Here is a tiny trained network, its code and every weight. The questions are about switching its units off for an input and a class, where a switched-off unit gives its printed mean instead of its output.

import numpy as np


def w(rows, s, z=0):
    codes = np.array(rows[::2]) - 128.0
    scale = np.full(codes.shape[1], s)
    scale[-1] = z or s
    return codes * scale


def f(y):
    return np.maximum(y, 0)


def log_softmax(a):
    a = a - a.max(-1, keepdims=True)
    return a - np.log(np.exp(a).sum(-1, keepdims=True))


def net(x, mask):
    res = np.array(x, float).reshape(1, 6) / 4 @ E
    y = f(res @ A[0][:, :-1].T + A[0][:, -1])
    res = res + np.where(mask, y, B[0][:, -1]) @ B[0][:, :-1]
    return log_softmax(res[-1] @ U[:, :-1].T + U[:, -1])


A, B = {}, {}
E = w([
[188,116,124,174,164,239,95,9,119,133],'x0',
[58,213,143,202,102,51,109,109,126,178],'x1',
[102,104,229,159,84,153,151,43,172,88],'x2',
[110,101,83,199,107,69,167,197,168,164],'x3',
[116,146,46,138,105,209,209,58,60,151],'x4',
[182,160,148,197,184,137,194,186,126,122],'x5',
],0.011)
A[0] = w([
[106,213,78,192,80,53,175,191,128,195,220],'neuron 1',
[105,37,69,12,68,117,226,124,118,147,206],'neuron 2',
[172,92,128,2,222,120,127,250,127,102,183],'neuron 3',
[101,211,67,233,128,32,166,173,128,155,205],'neuron 4',
[119,35,239,189,129,32,115,165,246,146,173],'neuron 5',
[210,156,99,100,254,181,122,119,128,134,252],'neuron 6',
[74,171,211,9,59,86,103,18,84,121,170],'neuron 7',
],0.0096,0.0036)
B[0] = w([
[74,130,138,76,112,94,192,94,114,156,247],'neuron 1',
[171,131,51,172,52,135,182,162,132,71,202],'neuron 2',
[208,109,144,3,115,57,93,155,122,96,227],'neuron 3',
[94,142,137,93,107,86,157,44,118,235,248],'neuron 4',
[111,101,180,239,214,36,148,167,168,101,243],'neuron 5',
[224,121,117,151,187,174,105,110,95,169,205],'neuron 6',
[80,188,118,130,79,153,12,158,143,128,222],'neuron 7',
],0.013,0.019)
U = w([
[81,108,195,186,183,56,159,196,201,75,85],'0',
[27,250,158,141,73,154,10,152,144,84,31],'1',
[40,193,121,90,115,85,230,90,67,222,251],'2',
[226,175,109,179,254,245,106,73,23,161,138],'3',
[115,141,58,160,19,157,171,173,104,37,54],'4',
[230,139,135,8,160,84,115,208,93,88,160],'5',
],0.0067,0.0017)

Each question gives the input, the list of numbers given to net, and the class t.
The units are the neurons (one row each of A and B). Each row of codes is followed by its name. A weight is (code - 128) times the scale printed after its matrix; where a second scale follows, it is the last column's (A, B and U).
mask holds one flag per neuron, in row order. A switched-off neuron (its flag False) gives its mean, the last column of its row in B, instead of its output. The means were averaged over made-up inputs and are rounded, as every weight is.
A unit's drop is (log p(t) with every unit on - log p(t) with that unit switched off) / (log p(t) with every unit on - log p(t) with every unit switched off).
The circuit of an input: a set's keep is (log p(t) with only the set's units on - log p(t) with every unit switched off) / (log p(t) with every unit on - log p(t) with every unit switched off). Starting from all 7 units, units are removed one at a time, each time the one whose removal leaves the highest keep (on an exact tie, the one counted first), for as long as the keep stays at least 0.8.
units of the circuit, in order: the units of the circuit, biggest drop first
unit that matters most: the unit with the biggest drop
k most important neurons: the k neurons with the biggest drops, biggest first
drop when u is switched off: that unit's drop, to one decimal
input [-5,0,7,1,3,-7], class 1: units of the circuit, in order -> neuron 7
input [2,-5,6,-2,4,-4], class 4: 3 most important neurons -> neuron 2; neuron 4; neuron 5
input [-4,-2,-2,2,1,-4], class 4: 2 most important neurons -> neuron 2; neuron 6
input [4,-3,5,1,4,-5], class 4: 2 most important neurons -> neuron 2; neuron 4
input [5,-3,-6,-7,-1,-6], class 3: 2 most important neurons -> neuron 6; neuron 1
input [2,-2,-2,1,-1,8], class 3: 3 most important neurons -> neuron 6; neuron 1; neuron 2
input [6,5,6,-3,-2,5], class 3: 2 most important neurons -> neuron 1; neuron 3
input [-4,7,-2,-3,-8,-6], class 0: 2 most important neurons -> neuron 5; neuron 1
input [-6,-8,7,0,-2,-2], class 0: 2 most important neurons -> neuron 5; neuron 6
input [-5,6,1,-1,-2,-5], class 1: 2 most important neurons -> neuron 7; neuron 6
input [6,-4,4,-3,1,-6], class 1: drop when neuron 7 is switched off -> 1.8
input [-3,0,-7,2,-3,8], class 2: drop when neuron 1 is switched off -> 2.2
input [6,-3,-4,2,0,-7], class 3: drop when neuron 3 is switched off -> 0.1
input [-2,-3,-7,3,8,-4], class 4: unit that matters most -> neuron 2
